x = [120 125 111 137 157 127]
x[-6]	120
x[4]	157

data =
[[135 125 132 128 116 127 110 132 143 130]
 [132 132 144 133 137 132 116 122 130 134]
 [145 129 138 126 120 120 107 137 139 111]
 [132 119 131 134 114 123 118 138 141 135]
 [142 132 132 134 127 126 108 130 133 127]
 [125 136 109 115 113 142 124 127 130 141]
 [141 130 120 127 129 119 122 135 124 105]
 [113 127 132 138 144 133 140 120 117 147]
 [114 132 123 129 137 141 142 118 117 145]
 [113 126 129 138 144 129 140 124 116 147]
 [128 125 128 125 123 128 123 125 135 128]]
data[-11][-10]	135
data[-7][7]	130
data[9][-4]	140
data[:, -10]	[135, 132, 145, 132, 142, 125, 141, 113, 114, 113, 128]
data[-11][3]	128
data[-7][-4]	108
data[-11]	[135, 125, 132, 128, 116, 127, 110, 132, 143, 130]
data[0][4]	116
data[10][-7]	125
data[-7][-1]	127
data[-7]	[142, 132, 132, 134, 127, 126, 108, 130, 133, 127]
data[2][8]	139
data[-6][-7]	115
data[-6][7]	127
data[0][-4]	110
data[-10]	[132, 132, 144, 133, 137, 132, 116, 122, 130, 134]
data[-3][-7]	129
data[:, -1]	[130, 134, 111, 135, 127, 141, 105, 147, 145, 147, 128]
data[:, 1]	[125, 132, 129, 119, 132, 136, 130, 127, 132, 126, 125]
data[-8][-9]	119
data[-1][-2]	135
data[-2][-1]	147
data[0][1]	125
data[-5][7]	135
data[-10][3]	133
data[-10][-5]	132
data[-8]	[132, 119, 131, 134, 114, 123, 118, 138, 141, 135]
data[8][9]	145
data[-3][-2]	117
data[7][-4]	140
data[6][3]	127
data[6][-2]	124
data[-6][8]	130

grid =
[[131 114 135 123 133 124 123 129 127 138 122 142]
 [116 125 122 124 119 138 144 106 131 141 130 111]
 [139 116 137 135 140 118 131 122 118 133 123 121]
 [142 121 115 123 126 127 130 120 133 120 146 127]
 [126 133 121 143 120 118 131 135 124 124 126 115]
 [126 143 127 140 146 151 122 139 128 126 134 120]]
Indices start at 0.
(0, 0)	131
(1, 7)	106
(4, 9)	124
(1, 3)	124
(2, 1)	116
(5, 11)	120
(2, 3)	135
(0, 6)	123
(2, 10)	123
(1, 11)	111
(5, 6)	122
(4, 2)	121
(3, 2)	115
(4, 7)	135
(1, 4)	119
(5, 1)	143
(0, 2)	135
(4, 10)	126
(5, 5)	151
(1, 2)	122
(3, 6)	130

a =
[[136 133 125 144]
 [133 120 151 127]
 [129 124 119 121]
 [143 142 134 133]
 [136 135 120 140]
 [134 129 141 124]
 [125 125 137 122]
 [121 120 134 128]]
a[0, 0]	136
a[4, 3]	140
a[:, 0]	[136, 133, 129, 143, 136, 134, 125, 121]
a[2, 0]	129
a[5, 0]	134
a[4, 2]	120
a[2, 3]	121
a[6, 0]	125
a[6]	[125, 125, 137, 122]
a[:, 1]	[133, 120, 124, 142, 135, 129, 125, 120]
a[7, 2]	134
a[1]	[133, 120, 151, 127]
a[7, 0]	121
a[2, 1]	124

W =
[[128 124 130 126 132]
 [125 124 131 131 132]
 [117 129 140 130 137]
 [128 129 136 139 143]
 [115 127 141 127 150]
 [128 126 133 135 128]
 [130 127 142 123 139]
 [134 136 147 125 125]
 [121 114 129 131 141]
 [112 118 129 149 138]
 [141 116 122 130 119]
 [134 155 116 155 108]]
W[0, 0] => 128
W[1, 0] => 125
W[7, 3] => 125
W[6, 3] => 123
W[:, 0] => [128, 125, 117, 128, 115, 128, 130, 134, 121, 112, 141, 134]
W[7, 0] => 134
W[4, 2] => 141
W[9, 1] => 118
W[5, 0] => 128
W[1, 2] => 131
W[:, 1] => [124, 124, 129, 129, 127, 126, 127, 136, 114, 118, 116, 155]
W[7] => [134, 136, 147, 125, 125]
W[7, 2] => 147
W[0] => [128, 124, 130, 126, 132]
W[10, 0] => 141
W[4, 3] => 127
W[5, 2] => 133
W[11] => [134, 155, 116, 155, 108]
W[2] => [117, 129, 140, 130, 137]
W[4, 4] => 150
W[8, 4] => 141

B =
123	124	153	138	133	124	126	135	139	129	127	120	127	123	124
121	120	138	119	128	131	121	127	131	130	121	117	125	132	128
126	128	128	128	124	122	123	143	136	119	139	128	122	143	126
144	138	117	113	122	122	141	130	115	127	118	131	137	139	125
129	131	131	121	125	132	134	124	123	130	108	133	136	136	139
124	130	142	137	118	137	124	112	135	130	118	117	120	129	111
Indices start at 0.
(0, 0) = 123
(2, 3) = 128
(2, 13) = 143
(1, 0) = 121
(0, 14) = 124
(4, 10) = 108
(3, 5) = 122
(5, 11) = 117
(3, 3) = 113
(2, 14) = 126
(4, 5) = 132
(5, 2) = 142
(5, 3) = 137
(1, 8) = 131
(0, 4) = 133
(2, 1) = 128
(5, 12) = 120
(0, 11) = 120
(5, 10) = 118
(3, 13) = 139
(5, 0) = 124
(0, 2) = 153
(1, 6) = 121

A = [117 141 152 141 141 129 114 126 105 137]
A[0] -> 117
A[-8] -> 152
A[5] -> 129
